Look-ups in named tables: a row name and a column name give one cell, copied from the table.

momas =
,dubatan,bubo,godener,sen,toneg
seli,682,-2002,-362,-1774,-4187
suro,-1378,-318,-3020,4895,-6274
kef,1060,-585,-4654,849,1340
gukozug,719,2679,-8741,1321,5303
lat,-1199,-942,-6618,-3698,5154

suro, sen => 4895
lat, bubo => -942
suro, bubo => -318
gukozug, toneg => 5303
seli, bubo => -2002
kef, dubatan => 1060
lat, sen => -3698
gukozug, sen => 1321
seli, toneg => -4187
gukozug, bubo => 2679
suro, dubatan => -1378
Row with the largest godener: seli

Table pab
cols = gop, rig, bup, magalob, fof, kisedez, nodud, mim, suzip
zos: [308, 804, 464, 779, 559, 812, 392, 559, 324]
sota: [582, 558, 485, 477, 643, 700, 784, 349, 700]
zorigor: [301, 651, 683, 412, 312, 441, 823, 694, 678]
bedesa: [494, 231, 583, 527, 625, 718, 375, 786, 563]
bazipos: [701, 535, 486, 881, 689, 330, 667, 728, 507]
vutam: [787, 583, 857, 793, 278, 625, 386, 239, 907]
bosav: [920, 823, 362, 570, 558, 569, 487, 980, 556]
tipal: [631, 634, 737, 259, 675, 266, 359, 333, 284]
zem: [448, 50, 563, 563, 674, 788, 279, 893, 538]
zodoleg: [390, 616, 583, 411, 453, 557, 864, 559, 708]

suzip of bazipos is 507
nodud of zodoleg is 864
bup of sota is 485
rig of tipal is 634
mim of zem is 893
bup of tipal is 737
rig of vutam is 583
bup of zos is 464
gop of zodoleg is 390
rig of bazipos is 535
magalob of bosav is 570
bup of zem is 563
kisedez of bazipos is 330
magalob of zem is 563

dil
fields: tifa, pufed, pupe, zefunok, kotu, fas, visuba
bebag: [51, 54, 191, 195, 198, 197, 198]
fifikis: [53, 55, 194, 194, 197, 197, 195]
kalena: [53, 53, 50, 180, 194, 196, 196]
bul: [53, 55, 63, 195, 193, 196, 199]

bul, kotu => 193
bul, pufed => 55
fifikis, pufed => 55
bebag, pupe => 191
bebag, pufed => 54
kalena, visuba => 196
bebag, zefunok => 195
kalena, fas => 196
fifikis, kotu => 197
fifikis, fas => 197
bul, tifa => 53
bul, fas => 196
fifikis, zefunok => 194
kalena, zefunok => 180
Row with the largest visuba: bul

Table bof
	val	non	ruramo	fis	kes	rekoz	luvip	sipivuz	zatuzi
sotozig	54839	36628	72560	48965	7575	72555	74066	12007	8491
selet	60059	25576	50289	58695	31720	49812	51086	33507	35772
kiv	57485	25313	44714	57706	40043	44402	44023	38567	43293
pozen	26245	51068	17531	30576	63738	17416	18653	66323	58678
gubofik	27046	57925	32197	25426	50349	31423	32246	52347	38613
gagi	42078	42977	32719	41243	52268	32524	31692	50453	42420
rize	43103	47266	55571	38118	27178	55614	55611	28514	18943
fuz	61791	22292	76135	61766	6604	77491	76654	6530	20513
sidekad	38718	50647	56071	34996	24381	56921	57471	27876	17929
diduse	45370	41288	44458	43718	37604	44941	45265	39122	32956
buvivob	48150	37077	36499	47750	44634	36776	37742	46818	40256
tibem	47103	39078	74136	44183	6060	74199	75563	10550	14226
vaze	51987	36698	67861	48717	13797	68260	68599	15714	16114

gagi, luvip: 31692
gagi, kes: 52268
sotozig, sipivuz: 12007
sidekad, sipivuz: 27876
fuz, ruramo: 76135
selet, val: 60059
gubofik, sipivuz: 52347
buvivob, zatuzi: 40256
sotozig, val: 54839
rize, luvip: 55611
pozen, rekoz: 17416
Which row has the largest sipivuz? pozen

